Each row has two labels, one from each of two sets.
[ 10   7   4 -13  -2   5  47  19 -26 -25 -20   1  -7 -45  15   5  -5  -1
  -4   2  -6  -2 -14 -15 -15 -18  11  -7   4   9 -41  -8  15  -4   2   4
   3 -15  14  15   0  -4   3  -2  -8 -25   7  48  17 -19   7 -16  24  13
  -3   6   3   1  19 -20  -3  -6  -8 -28 -11  -8  10 -29   0 -21   4  29]
E & <53>
[ 10   3   6  -8  -9 -10  30   3 -17 -22 -26   4   0 -18   2  -5   6  12
  -8  -7   3  -5 -11  -1 -35 -17  20   7   5   0   0 -17   4  -4  11   6
   2 -39   7   2  12 -12   5  -4 -12  -2   7  18  18  -1   5  -3  19   0
 -18 -18 -11 -16  22 -35  -9  -1  -5  -3   8  15 -14 -11  21 -10 -14  11]
E & <60>
[  7  -2   2  -8  -3 -16  41  21  -3 -31 -29  -4  -9 -19  12   2  -9  -8
 -17  -1  25   1 -12  -5 -15 -15  11   5   3   1  15 -26  -6 -13  10   8
   0 -21   8  -1  -9  -5   3   2   5  -6  26   1  16  12 -12   7  14 -12
  -4 -11  12  -1  24 -17  -2   6  -7  -8  -4  -3   0 -12   9 -15 -12  24]
E & <60>
[-11 -12   3   2  -3  30  30  12   0   8   6  -6   6  -1  -2   9  10   6
  -3 -11  18   4 -17 -13  45 -10  -1  -7   8   6  -9 -13  10  28  -3 -16
 -11   0  -6  13   0 -22 -11   7 -11  -6  -9  10  -9 -19   3   0  -8  -8
 -10  -8   3   6  -7   8  -2  -8 -22   2   0   7   7 -16  -3  13   4   6]
S & <53>
[-11 -20   8   9   2  19   1   0  -1 -32 -18   3 -16  12  -9   9  10   5
 -21 -10  28  -8  -4 -18  22 -24  20 -11  11 -10  -2 -19   2  17   4  -3
 -20 -23 -14  -5  14 -17 -21   6 -16  -3  17  13   2  -4  -5   5 -14  -7
 -10 -21  -3  -8  12  -7  -6  -7  -3 -12  14  22 -19 -15   7  -1  -7   8]
S & <60>
[ -6  -4   6  -2   9   7  25  24   4 -15 -19  -4 -10 -17  10   7   4 -17
 -14  -7  24   3 -10 -10  31 -11   4 -25   2  10  -1 -15   5  -2  -6 -16
 -14 -13   8   7 -18  -9  -9   6  -7 -21  14  10  -4  -3 -15  -4  14  -4
   2   3  28  17   6   6   1  -3 -12 -30  -5 -12   4 -21  -8 -14   4   5]
E & <60>
[  9   8  -2  -2   1  -6  22  12  -6  -9 -13  -2   0 -20   9   0  -2  -4
  -2   0   7   2 -10   2  -7  -1   3   1   2   9  -5  -1  -1  -6   6  -4
  -2 -12  11   3 -15   0   7  -2  -2  -8   4  12  13  -1  -4  -5  16  -2
   1   2  12   7  10  -8   0   4  -7 -11  -7  -8  10 -11   1 -11   1   7]
E & <60>
[-14 -10   2   3  -6   8  -9   0  -8 -22 -10   1 -20  -1  -9   8   4  -4
  -7  -5  -4  -7   8 -15  13 -16  11 -14   2  -5 -14  -6   3   2  -2   1
  -5  -9  -6  -3  12  -2 -16   5  -4 -11  17  20   2  -4  -2   1  -7   1
   5   0   2  -4   6  -1   1  -7   6 -17   4   6 -13 -10  -8 -12  -2   4]
N & <53>
[  1   1   7  -6  -2  11  21   8   1  21  -2  -5   7  -9   3   0  14   0
   4  -8  -5   0  -8   1  16  -3   3  -6  -8   8   3   6  14   1  -8 -14
  -7 -14  20  16   5 -16   1  -1  -9 -12 -24   2   3  -7  -4  -6  14   0
 -14   2   7  -1  -2  -6  -3  -4  -9  -7   1   0  -9  -6  -2   8   4  -5]
S & <60>
[ -4  -7   1   1   2  13   7   5 -15 -26 -17   3 -12  -6  -6  13   6   3
  -3  -4   5  -7  -5  -9  16 -18  14  -5   4  -1 -28  -7   2   8   3  -6
  -8 -21  -1   2   7 -11  -7   1 -15 -13   5  41  15 -10   5  -7   0  -1
  -4  -6   3  -3   5  -9  -1  -9  -2 -16   3  11 -11 -22  -2  -8  -1   6]
E & <53>
[ 16   0  13 -14  -1 -14  47  15   8  12 -19  -2  -3 -27  18  -1 -13 -14
  -5   5  -9  -2  -7  -7 -33  -7   1   6 -10  11  11  -6  13 -23   3  10
   8 -10  29  16   8  -6   3 -12  10 -16  -7 -13  12   2  -8   1  27  12
  -5   3  10  -5  20 -21  -2   6  -7 -19  -8 -19  -5  -6  -1   5   5  18]
E & <60>
[ -9  -6  14  -8   4  21  30  18 -10   0 -10  -5 -10 -30   7   4   8  -6
  -8 -10   3  -3  -4 -21  14 -23  11 -32  -1   4 -18   0  24   3  -8 -10
 -11  -9  13  16   7 -13 -17   6  -9 -26  -2  23 -10 -21  -4 -12  12   8
 -11   5   8  -1   5  -1  -6 -15  -9 -29   1   1  -9 -26  -6  -8   2  12]
E & <53>
[-12 -20  21  -8  -5  16  45  25  10  10 -16  -6  -3 -25   4   0   3  -7
 -11 -11   8 -10  -5 -28   9 -24   8 -21  -6   3  22 -22  24  -5 -13   2
  -6 -10  18  18  24 -21 -26   6   5 -19   1 -13 -13  -7 -16   5   7   5
 -19  -5   3 -13   7 -10  -8  -7  -8 -13   8   3 -27  -7  -2   7  -3  17]
E & <60>
[  4   5   2 -15 -16 -15  44  22 -18 -26 -16   0  -2 -36   5  -5 -10   6
  -4   6   1  -5  -6  -8 -37 -16   5  17   2   1   0 -36  -3 -15   5  19
   7 -12   9   2  11  -2   4   2  13  -1  26  14  14   4   0   2   7   1
 -10  -7  -8 -12  17 -17  -6   4  -4  10  -6   3  -1  -7   9 -18  -9  30]
E & <53>
[ -6  -1   9  -2   5  15  -4   1 -12  -6 -25   1 -10 -13  -4  -1  25  -1
  -1 -16  -5 -12   3  -2  13 -21  19 -27 -11   1  -8   9  17  -4  -7 -17
 -12 -38  19  10  16 -21 -11  -3 -23 -20 -13  29  12 -11   1 -13  15  -1
 -14   0  10  -9  11 -19  -4 -10   5 -31  10  18 -32 -11  -4  -9  -2 -13]
E & <60>
[-10 -17  22   2  10   1  -2  -1  28   8 -29  -1 -17  15  -1  -3  13 -15
 -17 -14  19  -9   2  -3  17 -11  17 -24 -15   4  50   8  14 -13  -4 -10
 -11 -31  21   3   9 -22 -13  -4  -9 -14 -10 -31  -1   7 -19  11  19  -6
  -6  -9  25  -5  15  -9  -1   2   4 -26  16   6 -38   4  -2  12  -6 -15]
N & <60>
[ -9 -19  19  -3  -4  14  27  11   7  -5 -28   3 -12  -5  -5   4  16  -3
 -12 -14   3 -12  -6 -14  22 -28  20  -9  -6   2  15 -16  20  -2  -6  -6
  -8 -34  17  12  29 -28 -18   2 -11 -15  -8   4   9  -4 -11   5   9  -4
 -22 -15   4 -17  18 -23  -6  -6  -6 -14  11  20 -37 -13   0  12  -7   3]
S & <60>
[ -6 -14  13  -8  -7  19  56  27  -4 -19 -21  -6  -7 -26   4   9   8   0
 -13  -8  24  -1 -23 -19  20 -27  15 -13   6   7  -1 -26  14   9  -1  -7
 -12 -27   9  16   9 -25 -13   6 -10 -15   5  17   7 -13 -12   1   7  -6
 -19 -19   8  -5  12 -16  -6  -7 -20 -16   1   9  -9 -25   3  -3  -5  22]
S & <60>
[ 11  -1  15 -24  -6  -7  67  29   3  12 -21  -4   0 -47  21   1 -14 -11
   1   7 -18  -4 -10 -16 -36 -12  -2   6  -7  13  -2 -19  23 -22   0  12
  10  -3  33  25  15  -3   0  -2  15 -21  -5   1   9  -8  -6  -1  31  18
 -10   6   2  -8  18 -22  -5   0 -12 -16 -12 -20  -1 -14  -6   0   6  30]
E & <60>
[  2   3   8 -10   5   4  23  12  -2  11 -12  -2  -4 -24   5   7   1 -11
   6  -3 -12  -1  -3  -6   2  -7   1 -13  -7  11 -16  11  19  -9  -6  -9
  -3  -5  25  20  -1  -4   1  -3  -4 -28 -15  16   5 -11  -1 -13  22  10
   0  12  15   4   7  -4  -1  -5  -4 -30  -8 -13   0 -14 -13  -2  11   3]
E & <60>
[  2   0   8 -15  -7  -6  51  28   2   1 -23  -2   0 -27  10   4   3 -10
  -3  -3   6   0 -15  -4   5 -12   6   6  -4  14  11 -18  10 -13  -3  -6
  -4 -21  37  17   3 -16   4  -2   3 -18  -4   0  16  -1 -10   0  22  -3
 -14  -3  12   0  17 -17  -5   0 -12  -7  -7  -2  -7 -12  -2   4   2  13]
E & <60>
[  6 -18  15  -5   9  10  39  10   9  -8 -23  -2 -18  -9  14  11 -10 -14
 -10  -2   4  -8 -10 -21  -3 -22  13  -8   0   8 -15  -9  16  -2   4   2
   0 -14  11  14  10 -11 -11  -1  -6 -27  -1   9  13 -12  -8   1  12  14
   5  -6  11  -4  23 -15   0  -1  -8 -37  -3 -13  -7 -26  -3   7   7  20]
E & <60>
[ -2  -2  15  -9  -4   7  32  18  -5   4 -25  -7   2 -26   1  -6  21  -2
  -8 -17  12  -2 -13  -3  12 -15  15 -22  -6   9  22  -3  19  -7  -7 -15
 -13 -37  27  13  11 -25  -7   0 -15 -16 -12   6   2  -4 -11  -5  25  -5
 -24  -4  12  -7  11 -19  -6  -4 -11 -18   8   9 -25 -10   5  -5  -8  -5]
E & <60>
[ -3 -14  21 -15 -10   8  62  24   2   8 -20  -7  -2 -30   6  -3   5  -1
 -10  -9   5  -5 -11 -26  -6 -21   5 -11  -3   2  23 -24  22  -7 -11   3
  -1 -16  21  17  23 -23 -15   3   5 -15  -2 -12  -6  -7 -12   7  13   5
 -23  -9  -1 -15  12 -15  -8  -4 -17  -7   2   1 -20  -9   7   6  -7  23]
E & <60>
[ 19  10  10 -17   3  -5  40  11 -22 -19 -37   2  -9 -42  17  -1   3   0
  -4  -3  -9  -9 -11  -5 -42 -19  22  -8  -6   8 -24  -1  14 -17  10   5
   4 -36  27  13   5  -3   8 -11 -13 -26  -4  41  31 -10   6 -17  36  13
  -9   1   5 -11  31 -38  -7  -1  -2 -33  -4  -3  -5 -23   9 -19  -1  21]
E & <60>
[ -2  -5   0  -6  -2 -13  21  19  -2 -30 -36   4 -21 -13  -2  10  -3 -12
  -7   2   8  -9  -1  -1  14 -20  10   9  -5   8   1 -21  -5 -16   1  -1
  -4 -26  17   5   6 -10   2  -3   3 -15  12  16  27  12  -6   2  12  -8
  -4  -4  19  -1  24 -18  -2   3   2 -13  -8   4 -15 -14 -12 -11   2   3]
E & <60>
[ -2  12   6 -13  -1   1  11  11 -22  -5 -13  -1  -6 -39   4  -6  13   0
   3  -7 -16  -6   3  -7 -18 -10  10 -20  -7   4 -12   5  16 -14  -6  -4
  -3 -17  25  10   9   1  -5  -1  -6 -17  -3  29   2  -9   4 -17  18   9
 -13  12   2  -8   7 -14   3  -6   4 -19   0   3 -11  -5  -4 -23  -4   5]
E & <60>
[  3  -1  14 -12  -1  -4  49  25  -3  -5 -30  -3  -9 -39  15  -1   2 -12
  -9  -6   5  -5 -10 -12 -13 -23  12 -12  -8  11  10 -11  15 -20  -3   2
  -4 -24  30  16   4 -14  -6   0   1 -25   3   7   9  -5 -12  -5  27   7
  -7   1  15  -5  20 -19  -4  -1  -8 -29  -5  -5 -14 -16   1 -10  -3  20]
E & <53>
[  4  -9  19 -17   3  14  70  29   0  10 -15  -8   2 -42  21   5  -7 -13
 -10  -4   6   1 -18 -28  -5 -19   7 -20   0  13 -12 -11  29  -3  -5  -3
  -4  -5  25  25   4 -14 -13   4  -1 -32  -5   7  -3 -22  -9  -7  25  12
  -7   4  11   0  14 -10  -4 -10 -21 -33  -7 -21   4 -28  -2   2   5  31]
E & <60>
[  5  -1   2  -7  -2  -8  10   8 -10 -19 -26   7 -14 -15  -2   6  -1  -6
  -1   4  -8  -9   2  -2 -12 -16  11   9  -7   2  -9 -11  -1 -16   4   6
   1 -21  15   5  12  -6   3  -6  -1 -13   7  21  24   3   0  -3  14   1
  -2  -4   7  -4  20 -21   1   0   7 -13  -3   5 -13 -12  -1  -9   0   8]
E & <60>
[-10   9   3 -12  -5  -7  47  44   3   9 -16 -12   2 -41  12  -3   8 -15
  -5  -7  19   6 -13  -5  22  -6  -3 -12  -7   9  33 -12   6 -16 -17 -15
 -14 -12  28  15 -11  -9  -3   6   7 -16   4  -7 -12   2 -19   0  22  -9
 -15  12  26   9   1   4  -2   1 -15 -10  -7 -12  -2   0  -7 -12  -2   5]
E & <60>
[ -1 -14  16 -14  -6   4  67  33  14   8 -28  -4  10 -23   9  12  -1 -14
  -9  -4   4  -2 -13 -11  20 -21   2   7  -5  13  12 -24  15  -9  -6  -5
  -5 -16  29  25  14 -23  -5  -2  10 -24  -9  -3  14  -3 -16   5  19   0
 -13  -5  17  -3  15 -18  -2  -1 -18 -12 -11  -7  -8 -22 -10  18   9  19]
E & <60>
[ -5 -12  15  -8   2  15  27  13 -14 -22 -36   3 -18 -27 -12   5  14  -3
  -7 -14  -3 -15  -3 -19   0 -30  27 -20  -6   1 -14 -11  19  -4   0  -5
  -9 -40  20  14  25 -22 -14  -3 -17 -24  -2  37  19 -13  -5  -9  19   8
 -15  -7   5 -15  24 -29  -6 -11  -3 -36   9  16 -31 -24   1 -12  -4  12]
S & <53>
[  3  -5  11  -9   3  11  38  11 -13 -16  -9  -4  -7 -27  13   1  -5  -1
 -10  -4   7  -1 -10 -22 -22 -23  13 -21   8   1 -17 -11  17   1   3   7
   1  -9   4   9   4  -4 -12   4  -6 -18  14  21  -2 -15  -3  -8  11  15
  -4  -2  -3  -4  13 -12  -3  -8  -8 -25  -2  -7   1 -20  10 -16  -5  27]
S & <53>
[  5  -5   5  -4  -7 -11  29  14  13   3 -19   0  -3  -3   2   3   1  -8
  -6   1   4  -2  -8   5   3  -8   2  20  -5   6  22 -18  -2 -12   2   1
   1 -16  17   7   5 -14   8  -6  11  -1  -5 -15  18  12  -8   7  10  -7
 -10 -10   5  -6  11 -16  -2   8  -5  10  -2   3  -8   0   2  13  -1   5]
S & <60>
[ -8 -13   7  -6 -14  -3  18   8 -14 -27 -21   7 -15 -13 -13   8  -1   6
   2   2 -14 -17   9 -16  -8 -26   8  15  -1  -7 -12 -35   2  -7  -1  16
   5 -15   2   3  41 -11 -11  -3   7  -4  13  22  20   3   3   7  -6   0
 -15 -14 -15 -25  17 -20  -6  -4   9   7   2  22 -27  -6  -1  -2  -2  13]
S & <60>
[  9  15   3 -13   6  -7   3   2 -26 -17 -30   4 -10 -37   8  -5   7  -4
   5  -4 -18  -9   4   3 -34 -11  18 -14 -10   5 -20  12  10 -24   4  -2
  -1 -31  28   8   3   3   7  -7 -12 -24  -6  45  24  -7   8 -20  31  10
  -5  12   8  -8  23 -28  -3  -2  11 -34  -2   1 -15 -14  -2 -27  -1   1]
E & <60>
[ -7  -9   8   2   0  -9   5   8   6 -14 -17   0  -7  -2  -4  -6  -1  -5
 -19  -3  20  -6   0  -9  -7  -9   9  -5  -2  -6  37 -21  -8 -10  -2   9
  -3 -14  -2  -9   9  -4 -11   7   6   4  21 -23  -4  15 -11  13  -2  -7
  -9 -10   1 -11  11  -6   0   2   3   3   8   9 -21   5   7  -7 -14   9]
S & <60>
[ -7 -15   9  -6   3   4  42  25  15   8 -13  -6  -7 -11   6  11  -6 -15
  -9  -1  16  -1 -10 -12  30 -10  -3  -5  -1  12   6 -12  10  -2  -8  -9
  -8  -2  11  15  -1 -12  -9   2   5 -18  -2  -7   0  -4 -14   1   9  -2
  -1  -1  18   7   5   3   1  -2 -14 -15 -10 -14   1 -13 -11  12   9   8]
E & <60>
[  6 -15  10  -5 -11   0  28   0  -1 -16 -19   3  -8  -6  -5   4  -2   7
  -8  -1  -2 -10  -4 -12 -25 -19  12  17   2  -6   6 -28   6  -1   7  19
   7 -18   0   0  30 -11  -6  -4   1   1   8   1  15   1   2  10   0   5
 -15 -20 -16 -23  20 -28  -8  -4  -2   5   8  16 -19  -4  11   6  -8  22]
S & <60>

Each row has two labels, one from each of two sets.
[ -7  17 -12   4 -28  12   4  26  -4  26 -13 -12   9  21  40  10   2 -11
   7 -71   3  17   2   1   2  -4 -26  -7 -26  18 -24  25  13 -12  28 -19
  17  -3 -24 -13  32  21  14 -27 -18  -4  -9  12 -21   6 -23   6   3  16
 -16  53   3   6 -34   9  45  -3  57 -22   6   4   1  17   5   7 -16 -13]
dn & <5>
[ -1  22 -11   6 -17  -4  15 -11  13  24 -12 -21  -4  30  11  -8 -15 -12
  -2 -36  14   7  12  -2  -3  17 -29  13 -20  -8 -15   5  -9  -8  13 -11
   8  -6 -14 -12  27  -4  43 -20 -21  24 -10   5   9  21   3  -1  -1   0
 -18  28   1   4 -14   0  20   7  30 -40  -4   0  -4  21  -2 -72  -6 -13]
dn & <7>
[  0 -10 -19 -31  35  25  -5   5 -12 -11  34 -84 -15 -31 -12  18  -5 -41
   7 -32  19  -5  43  -6  -2  -2 -48  41 -25 -11 -16   2   0   3  12  -3
  21   5 -47 -51  18  21 -22 -19 -10 -26 -43  -5   0  56 -22 -14 -15  -6
  20 -16 -25 -17  -1  20  43 -20  49  -1   8  -5  16  29 -16   2  47 -66]
ph & <11>
[ -2 -19 -12   2  -2   5   4 -16 -12   2   7 -19  -4   5   1   5  -5 -15
   2 -13  10   2  12   7 -25  -9 -27  13  -3  -7 -10  -9  16  -5  23 -13
  -7   2 -27 -12  30   5  26 -19 -14   5 -32  13  -2  29   0  -4  -1   2
  21   7 -17   6 -13  16  29   4  16 -19  -6   5   2  10 -11  -6  18 -16]
dn & <5>
[ 14  10 -16  18  -9  -2  -1   3   5   8 -17 -30   5  15  35   6  -1  -6
   4 -24   9   9   7   4  -2   3  -4  -3 -18   6 -12   8  17  11   8  -1
  45  13 -13 -15  51   8  43 -18 -25 -14 -11   9 -11  21  -9  -3  -2  -1
   1  35  -1   5 -11   5   9 -12   8  -5  -1  -4   8   8 -11  16  -7  -9]
dn & <5>
